Here is a tiny trained network, its code and every weight. The questions are about switching its units off for an input and a class, where a switched-off unit gives its printed mean instead of its output.

import numpy as np


def w(rows, s, z=0):
    codes = np.array(rows[::2]) - 128.0
    scale = np.full(codes.shape[1], s)
    scale[-1] = z or s
    return codes * scale


def f(y):
    return np.maximum(y, 0)


def log_softmax(a):
    a = a - a.max(-1, keepdims=True)
    return a - np.log(np.exp(a).sum(-1, keepdims=True))


def net(x, mask):
    res = np.array(x, float).reshape(1, 8) / 4 @ E
    y = f(res @ A[0][:, :-1].T + A[0][:, -1])
    res = res + np.where(mask, y, B[0][:, -1]) @ B[0][:, :-1]
    return log_softmax(res[-1] @ U[:, :-1].T + U[:, -1])


A, B = {}, {}
E = w([
[124,117,185,88,39,218,116,139,84,227,204],'x0',
[52,91,79,208,53,144,109,4,64,23,180],'x1',
[118,177,103,214,77,16,37,174,51,223,117],'x2',
[14,72,124,152,101,58,235,224,171,133,187],'x3',
[131,1,125,51,100,76,75,122,107,122,95],'x4',
[61,159,9,90,66,173,138,99,216,190,39],'x5',
[101,59,167,232,172,165,28,125,236,165,144],'x6',
[130,130,125,125,128,130,128,125,131,129,133],'x7',
],0.0069)
A[0] = w([
[134,182,105,60,79,100,176,120,61,111,106,103],'N0',
[113,85,175,85,42,221,127,146,89,208,182,149],'N1',
[101,109,144,169,137,146,59,100,200,157,162,106],'N2',
[131,12,114,66,96,69,67,118,113,127,99,224],'N3',
[139,49,155,77,171,222,177,97,189,92,158,119],'N4',
[60,114,102,172,66,134,113,32,75,64,171,57],'N5',
[179,155,113,99,155,168,84,96,117,116,118,76],'N6',
[150,154,107,176,79,88,52,143,91,164,132,113],'N7',
[107,157,106,150,90,82,105,150,107,155,116,102],'N8',
[167,147,153,111,128,161,76,74,107,118,86,47],'N9',
[69,103,130,140,114,92,164,179,148,151,170,81],'N10',
[155,140,149,110,105,178,84,115,92,133,99,102],'N11',
[163,187,96,41,71,90,210,127,50,98,138,100],'N12',
[109,150,107,194,81,158,140,88,123,88,133,100],'N13',
[166,97,207,151,169,118,125,146,75,103,185,80],'N14',
[108,131,173,85,58,182,106,113,107,204,198,75],'N15',
[121,255,122,202,145,159,163,131,145,139,170,254],'N16',
[115,127,93,142,211,48,132,103,150,67,49,126],'N17',
[145,97,177,139,182,88,146,157,109,90,190,78],'N18',
[80,140,54,116,111,161,120,102,181,182,86,99],'N19',
[46,105,114,119,101,96,196,196,161,118,189,56],'N20',
[123,123,52,101,87,110,151,113,162,163,84,133],'N21',
[96,145,126,189,114,50,69,143,83,212,115,75],'N22',
[186,182,178,56,187,120,140,235,191,206,82,50],'N23',
[128,91,145,168,149,147,77,122,182,141,142,55],'N24',
[54,139,72,100,63,171,139,125,190,157,52,67],'N25',
[149,130,116,151,117,82,127,159,111,175,115,94],'N26',
[198,190,121,114,162,159,50,53,97,141,92,69],'N27',
],0.0084,0.0071)
B[0] = w([
[94,122,214,149,136,122,62,185,209,134,112,203],'N0',
[136,197,2,186,195,76,101,125,114,88,129,212],'N1',
[96,123,184,157,118,110,53,168,180,143,115,180],'N2',
[189,94,82,44,140,189,128,216,169,101,230,218],'N3',
[71,225,141,95,95,195,155,95,151,53,93,224],'N4',
[66,50,141,39,234,148,110,77,80,217,94,211],'N5',
[131,67,116,181,87,145,195,158,103,118,95,167],'N6',
[96,175,139,77,115,179,184,114,151,68,113,189],'N7',
[141,141,136,69,115,168,170,106,144,100,105,174],'N8',
[127,65,122,174,62,110,189,149,131,151,87,163],'N9',
[154,59,104,195,94,134,174,169,146,142,70,177],'N10',
[134,109,97,166,110,105,181,157,134,131,118,165],'N11',
[79,139,196,162,129,100,36,154,235,140,99,223],'N12',
[122,88,123,57,163,133,114,122,99,176,124,187],'N13',
[180,161,179,136,73,88,111,66,86,142,145,173],'N14',
[125,177,50,198,187,70,108,124,106,111,96,182],'N15',
[193,57,102,46,145,169,114,221,147,90,218,254],'N16',
[125,211,21,199,207,49,115,129,105,110,152,206],'N17',
[168,157,178,143,63,72,153,72,65,166,153,173],'N18',
[186,140,199,136,87,79,107,87,79,123,173,201],'N19',
[134,44,89,202,82,133,206,153,117,138,47,194],'N20',
[170,141,174,152,117,103,119,118,60,117,187,194],'N21',
[79,195,150,73,97,197,187,58,167,50,96,196],'N22',
[62,63,120,50,209,133,120,53,54,194,104,200],'N23',
[82,135,195,157,112,101,89,155,177,139,110,157],'N24',
[198,145,200,137,67,81,122,61,60,131,166,206],'N25',
[109,154,134,76,120,165,147,132,125,115,89,160],'N26',
[147,24,103,201,67,145,184,158,129,126,83,197],'N27',
],0.0071,0.012)
U = w([
[74,85,118,63,202,139,115,65,57,221,92,94],'0',
[150,68,92,199,65,134,202,154,116,140,54,101],'1',
[92,232,136,82,102,190,185,79,141,56,86,103],'2',
[215,172,194,149,72,75,96,63,48,150,192,106],'3',
[135,215,11,191,194,82,90,129,104,113,132,125],'4',
[84,141,197,162,123,119,1,172,207,153,109,119],'5',
[148,135,104,108,136,144,115,143,112,118,146,255],'6',
[195,104,85,63,139,172,114,207,135,113,236,125],'7',
],0.0094,0.014)

Each question gives the input, the list of numbers given to net, and the class t.
The units are the neurons (one row each of A and B). Each row of codes is followed by its name. A weight is (code - 128) times the scale printed after its matrix; where a second scale follows, it is the last column's (A, B and U).
mask holds one flag per neuron, in row order. A switched-off neuron (its flag False) gives its mean, the last column of its row in B, instead of its output. The means were averaged over made-up inputs and are rounded, as every weight is.
A unit's drop is (log p(t) with every unit on - log p(t) with that unit switched off) / (log p(t) with every unit on - log p(t) with every unit switched off).
The circuit of an input: a set's keep is (log p(t) with only the set's units on - log p(t) with every unit switched off) / (log p(t) with every unit on - log p(t) with every unit switched off). Starting from the 12 units with the biggest drops (on a tie, the unit counted first), units are removed one at a time, each time the one whose removal leaves the highest keep (on an exact tie, the one counted first), for as long as the keep stays at least 0.8.
circuit, biggest first: the units of the circuit, biggest drop first
unit that matters most: the unit with the biggest drop
k most important neurons: the k neurons with the biggest drops, biggest first
drop of u: that unit's drop, to one decimal
input [-1,-2,8,4,2,3,0,-4], class 2: unit that matters most	N22
input [4,-3,8,-3,0,-4,8,-1], class 2: circuit, biggest first	(N22, N7)
input [-1,-2,-7,-2,4,-8,0,8], class 3: 3 most important neurons	(N14, N18, N22)
input [1,-2,-2,3,-3,7,-6,-5], class 3: 3 most important neurons	(N25, N21, N19)
input [-6,-3,5,-4,-6,4,5,7], class 6: 2 most important neurons	(N16, N1)
input [-7,2,-6,-1,2,0,-8,-8], class 5: 2 most important neurons	(N12, N0)
input [1,-8,-3,-8,-4,5,-6,-7], class 0: 3 most important neurons	(N23, N20, N10)
input [8,-5,-3,8,4,-7,-8,-4], class 1: 4 most important neurons	(N20, N10, N17, N18)
input [6,-3,6,-4,2,7,2,-4], class 3: 2 most important neurons	(N19, N25)
input [4,1,-7,5,-7,-4,1,-5], class 2: 3 most important neurons	(N4, N3, N27)
input [5,5,-8,5,5,0,5,8], class 2: 2 most important neurons	(N4, N16)
input [-6,2,-6,-4,-1,0,-8,-2], class 5: circuit, biggest first	(N12, N0)
input [-3,6,-2,-6,-8,5,2,-1], class 7: 2 most important neurons	(N16, N23)
input [-6,-3,-6,0,7,-7,-8,6], class 5: most important neuron	(N12)
input [5,-7,7,6,-5,7,-1,3], class 0: drop of N23	3.1
input [5,-6,7,2,3,4,-4,7], class 2: drop of N22	0.7
input [-1,-7,7,-5,-7,-4,-7,6], class 0: drop of N15	0.0
